Each row is followed by roughly how far along a hidden order it lies, from 0 to 20. A new part has a new order.
[-17  -8  -1 -10 -28  53  -5  78 -25   7  10 -52   0  31 -14  11  -4 -54
 -18  29   2 -12   6   7   0  -2  17 -18  35   7  63 -27 -12 -16  19 -25
 -20  19 -24   0 -15 -23 -11 -14   7   5 -33  -2  10] | 5
[ -4   6  -7 -17 -25  25  -5  42 -25  16 -14 -49  30   8 -16 -11  -9 -54
  -3   7   5 -13   3  11  -1   5 -11  11  47  -2  43 -20   7 -19   1  -5
  -4  24 -37   0 -25 -30   9  28   0 -11 -10  11  18] | 10
[ -4  16  -6  -2  -1  14   3  30 -15  25  -6 -51  18 -19  -3  -2 -12 -56
  -5  -3  -2   9   4   3   0   4 -11 -17   6   2  22 -20  13 -14  -3   1
   4   4 -23  -8   7   1  21  35  10 -19   0  -6  10] | 12
[-25 -10   3  -4 -27  66  -5  93 -19   3  26 -41 -19  47 -10  21  -1 -48
 -29  43  -1 -10   7   3   0  -6  35 -37  26  13  72 -30 -24 -11  26 -34
 -28  12 -17  -1   0 -14 -26 -47  10  16 -47 -12   5] | 1
[ -7  18  -4   7   0  16   6  32  -7  25  -1 -48   5 -19   3   5 -19 -70
  -5  -7  -6  15   5  -1   0   2  -7 -31 -12   6  18 -25   8 -12   0  -1
   2  -3 -15 -11  21  15  21  27  12 -18   2 -13   5] | 12
[ -7  22  -3  14   7  14   9  23  -2  29   4 -48  -5 -27   9  12 -15 -56
 -11 -10 -11  22   6  -5   1   0  -3 -50 -30   9  10 -25   7  -7   4   2
   5 -14 -11 -15  38  34  19  21  16 -18  -2 -23   0] | 12
[  6  29 -10  -2   0  -5   8  -1 -10  34 -24 -50  38 -50  -1 -15 -18 -71
   8 -30  -3  13   4   3  -1   9 -36  -3  -2  -5  -4 -14  32 -15 -18  22
  22  -2 -25 -10   8   6  42  82   9 -40  21  -2  12] | 18
[  2  19  -9 -10 -11   5   1  23 -19  24 -20 -53  39 -27 -10 -15 -13 -61
   3 -10   1   3   3   8  -1   8 -25   6  21  -4  18 -14  21 -17  -8   8
   8  13 -32  -5 -12 -16  30  59   6 -26  10   6  16] | 15
[  8  27 -11  -6  -1   1   8   3 -13  33 -26 -50  44 -40  -5 -24 -17 -67
  11 -28   0   9   4   5  -1  10 -39   6   4  -7  -2  -7  32 -18 -18  19
  19   5 -29  -9   0  -2  45  75   6 -36  24   4  13] | 18
[ -8  14  -4   3  -6  21   4  35 -13  23   0 -48   6 -14  -1   6 -13 -70
 -12   0  -5  11   6   1   0   0  -5 -29   1   5  22 -23   6 -12   2  -1
   1   1 -15 -10  15  10  17  19  11 -15  -6 -11   6] | 11
[-25  -9   3   0   1  69  -3  87 -18   3  28 -45 -34  44  -7  25   0 -59
 -31  43  -3  -5   7   1   0  -7  34 -46  13  15  68 -33 -25  -7  28 -36
 -28   7 -11  -3   8  -5 -24 -49  12  15 -45 -17   2] | 2
[-15  -1  -2  -8 -23  45  -4  69 -21  12   8 -49   1  22 -11   8  -6 -54
 -17  45   1  -9   5   5   0   0  10 -19  28   6  53 -25  -7 -11  14 -21
 -16  15 -24  -2  -8 -16  -6  -8   7   1 -27  -5  10] | 6
[  8  35  -7   8   8 -12  11  -5  -4  37 -15 -45  25 -57   7  -8 -20 -75
   4 -33  -7  23   5  -1   0   8 -35 -18 -19  -2 -14 -17  27 -12 -16  29
  24 -10 -20 -14  26  23  43  72  11 -39  29 -10   5] | 18
[-19  -4   1  -1 -17  55  -2  77 -19   7  18 -50 -12  29  -9  18  -5 -61
 -23  31  -2  -4   6   2   0  -4  22 -35  19  11  58 -28 -14 -11  17 -28
 -19   9 -14  -2   3  -8 -12 -31  10   8 -34 -13   5] | 4
[-24 -14   1 -12 -36  65 -10  97 -27  -7  19 -45  -8  55 -19  15   0 -47
 -26  50   4 -19   6   8   0  -5  28 -22  48  10  80 -31 -21 -12  26 -39
 -31  25 -20   4 -19 -31 -26 -41   7  17 -48  -3  12] | 1
[ -4  15  -5   0  -8  16   4  39 -14  23  -6 -48  16  -9  -4  -2 -14 -66
  -5  -5  -3   7   4   3   0   4  -9 -18   6   3  26 -23  11 -14   0   0
   3   5 -20  -7   7   1  18  32  10 -17  -2  -5   8] | 12
[-27 -21   2 -16 -42  78 -12 108 -30  -6  20 -47  -9  70 -22  16   3 -38
 -28  57   6 -25   6  10  -1  -6  37 -17  55  10  90 -32 -30 -14  29 -48
 -36  28 -26   7 -24 -41 -32 -50   5  20 -61   0  12] | 0
[  1  19 -10  -8 -11   6   1  17 -19  24 -19 -52  34 -23  -8 -14 -13 -58
   3 -13   1   3   3   7  -1   9 -25   5  24  -3  17 -17  22 -18  -8   7
   8  12 -29  -5  -7 -12  31  56   6 -26   8   4  15] | 14
[  0  20  -8  -3 -17   7   4  18 -13  27 -14 -47  27 -31  -4  -8 -15 -70
   1 -12  -2  11   4   4  -1   7 -20  -7   7  -2  10 -17  20 -17  -7  10
  10   5 -23  -8   4   1  28  63   8 -26   9  -1  10] | 15
[  9  28 -12  -9  -3 -12   6  -3 -14  32 -29 -50  46 -51  -6 -23 -18 -53
  11 -32   0   8   4   6  -1  12 -41  12  13  -7  -2 -12  33 -20 -19  21
  20   8 -31  -8  -4  -7  48  92   6 -38  25   7  15] | 19
[ 13  36 -10   4  14 -19  12 -20  -4  40 -24 -53  38 -73   5 -18 -21 -81
  11 -45  -6  23   5  -1  -1  11 -44  -7 -22  -5 -30 -11  36 -14 -23  31
  27  -9 -20 -14  21  20  55  91  11 -46  38  -7   8] | 20

New part:
[  9 -13 -11  13  -7  -1   2  12   6  46  16  13 -12 -10   5 -11   1  -3
 -18  21 -45  27  30   6  16 -24  -6  -6  -5  -8  -6   2  -3 -17   6  -7
  -7   9   4 -17  10  -5  -3 -14  14   1 -16   7  -9 -10  23  -8  -9  -6
   3   4  25 -12  59   5  10   6 -15   2  11  11 -21 -30  26  -4 -31 -23
   0 -43  -7 -35  -4 -12   0 -15  -9  -4  11  -9  -2   6  -7  14 -16  -7
  -2  29  -1  -1 -13  15   2  10 -18  -3  30 -21  -4   7  -8  18 -13 -13
   6  -5  11 -17 -18 -39  12 -64  -9 -11 -14  24 -12   9 -34   0  -5  -2
  -7  -8 -13  19  -1] | 16
[ 14 -16 -19  17  -9  10  -6  23   7  68  12  15  -8 -24   6 -12   4  -6
 -19  38 -50  69  49  24  21 -40   7 -18   1   2 -11   2  -5 -27  13 -15
  -6   0   1 -21  14  -2 -14 -39  11  -3 -21  10   3 -16  38 -17 -11 -12
   3  21  25 -28  87   2  16   6 -31   4  13  22 -70 -40  32 -16 -34 -39
   1 -50 -14 -50 -11 -18 -14 -18 -12  -7  15 -23  11   6 -29  11 -10  -7
   1  32   0   0 -17  25  14   9 -34   1  45 -20 -12   9  -3  15 -16 -17
  11  -7  13 -16 -36 -80  16 -92 -10 -18 -18  32 -25  10 -40   2  -8  -1
  -3 -23 -20  19   1] | 20
[-14  20  16 -16   6 -14  -8 -17  -8 -22  -8   5   0  11   3  13  -6   2
  14 -29  45 -32 -32 -13 -10  40   4  12  -2   7   8   9   5  18 -11   1
   9   0 -11   8  -7 -11   1  22 -16   7   6 -19   0   7 -28  21  17   8
  -3 -13 -23  15 -46  -3 -10 -12  17  -5   0  -3  33  42 -25  30  49  28
  -3  39   3   4   9  18   2   8  -2   3  -4  20 -15  -9  -1  -6  13   6
  13 -31   4  -1  13 -15  -8  -3  21   9 -34  29   1  -9  12 -13  12   2
 -10   7 -13  39  10  41 -17  72  10   4  21 -18  10  -7  23  -7   5  -5
  11   8   2 -20   5] | 7
[  4   1  -5   4  -5  -7 -10   1   3  35   5  15  -8  -8   8  -5   2  -3
  -8   3 -17  24  19  -5  11  -8   0  -1  -2   0  -5   7  -1 -10   2 -12
   0   3  -5 -12   6 -15  -7 -14   6   4 -10  -4  -2  -7   8   1  -1  -2
   0   4   7 -11  36   0   4   2 -16  -3  11  14 -27  -9   0  12   1  -9
  -2 -16  -6 -34   0  -3  -2  -8 -12  -4   6  -3  -5  -4 -20   7  -6  -2
   9  10   4   1  -6   9   1   7 -13   4  13   0  -7   1   3   4  -8 -13
   1  -4   3  -6 -19 -28   4 -29   1 -15  -2  16 -12   6 -12  -3  -7  -6
   2 -10 -14   5   5] | 14
[ -6   8   6  -8   2 -12  -7  -6   0   9   3   4  -9   2   5  13  -5   0
  -2 -18   9 -10  -5  -4  -1  16  -2   6  -4   1   3  11   2   0  -7  -1
   0   4  -9  -3   0 -11  -2   9  -5   6  -2  -7  -8   1 -11  13   6   1
  -1 -10   0   0  -7   1  -4  -3   3  -4   8   4   2  26  -9  27  22   4
  -2  -2  -6 -19   3   6   0  -2 -10   0   7  10 -14  -6  -3   8   5   3
  11  -3   3  -1   4  -2  -6   4   3   5 -11  13  -4  -4   5   0  -1  -4
  -7   4  -3   1  -3  -1  -7  18   0  -3   8   2  -2  -1   0  -7   0  -3
   6   0 -11  -1   8] | 11
[-16  28  24 -19  10 -26  -9 -21 -11 -58 -22   8   6  22   0  12   0   3
  25 -34  66 -40 -42 -29 -13  53  -5  31  -1   6  10   3   6  33 -17  -5
  10   0  -6  16 -12 -15  10  32 -18   7  25 -26   1  12 -54  23  18  16
  -3 -17 -38  32 -70  -5 -18 -12  19 -10 -10 -24  56  41 -40  25  59  44
  -7  64  17  30  14  21  17  14   9   4 -15  23 -17 -12  -2 -19   6   8
  11 -44   4   2  18 -30 -14  -7  44   4 -36  27  12 -10  15 -29  18   5
 -12   3 -19  17  29  76 -12  95  22  13  20 -28  20  -9  43  -3   3 -12
   9  27  14 -25  -1] | 0
[  0   1   1  -1  -2  -9  -6   0   1  20   6   8  -9  -4   6  -2  -3  -1
  -5   2  -9   9  14   1   6  -1  -3  -6  -3  -2  -2   8   0  -2  -2  -5
  -2   4  -6  -8   4 -11  -5  -3   0   4  -8  -4  -7  -3  -4   6   2   0
   0  -4   8  -4  14   1   0   1  -4  -2   9   8  -7   8   1  17   4  -9
  -2 -18  -6 -29   0  -4   0  -6 -11  -2   7   7 -10  -2  -8  10  -2  -1
   9   6   2  -1  -1   3  -1   7   1   3   9   4  -5   0   5   4  -6  -9
  -4   0   2  -6 -12  -6   1  -4  -1 -10   1  11  -6   3  -9  -5  -3  -3
   2  -4 -14   6   6] | 13
[-16  51  23 -17   8 -19  -6 -26 -12 -46 -15   3   3  19   0  13  -5   3
  19 -38  50 -52 -42 -24 -16  45  -1  21  -3   5  10   4   7  31 -15   0
  10   1  -5  14 -12 -11   7  32 -18   5  11 -21  -3  11 -38  21  16  12
  -3 -18 -28  23 -83  -3 -14 -12  24  -6  -6 -17  57  42 -36  29  53  38
  -5  51  13  23  13  19  10  12   7   5 -12  27 -15 -10   2 -17  10   6
  12 -39   3   0  17 -24 -13  -5  36   6 -40  25   6 -10  12 -23  16   2
 -11   6 -17  17  28  65 -19  94  14  12  21 -24  19 -10  33  -3   7  -7
   9  23  12 -21   0] | 3
[-17  29  20 -15   9 -20  -1 -28 -10 -50 -19   4   1  27  -1  11  -5   3
  20 -37  57 -55 -48 -30 -16  48  -5  29  -4   1  11   3   7  34 -16   3
   9   5  -3  16 -12  -9  11  38 -18   7  18 -15  -6  13 -40  21  17  12
  -2 -23 -31  33 -71  -1 -16 -11  26  -6  -7 -24  78  39 -33  31  55  39
  -6  56  14  24  13  16  14  11  11   6 -14  28 -20  -8  12 -11   6   7
   7 -38   2   0  17 -24 -17  -4  41   3 -34  26   9  -9  10 -19  14   3
 -13   6 -17  15  32  76 -18 109  13  15  20 -29  22 -10  31  -3   9  -8
   6  25  17 -22  -3] | 2
[  8  -7 -13  20  -8  -6 -11  11   5  39   4  22  -6 -12   8 -10   6  -5
 -12  25 -37  41  31  14 -10 -21   2  -5   0   1  -7   4  -4 -15   7 -17
  -1   2  -3 -15  10 -12 -10 -22  13   2 -11  -3   3 -11  10  -8  -5  -4
   1  14  12 -17  68  -1   8   5 -24  -1  12  20 -51 -41  11  -1 -24 -19
  -2 -28  -6 -35  -4 -12  -3 -11 -13  -6   7  -9   2  -1 -28   5 -11  -5
   7  26   3   1  -9  14   8   9 -19   2  33  -8  -8   4   3   5 -11 -14
   6  -7   8 -11 -26 -39   9 -54   1 -16  -8  25 -18   9 -23  -1 -12  -6
   0 -15 -18   9   4] | 16
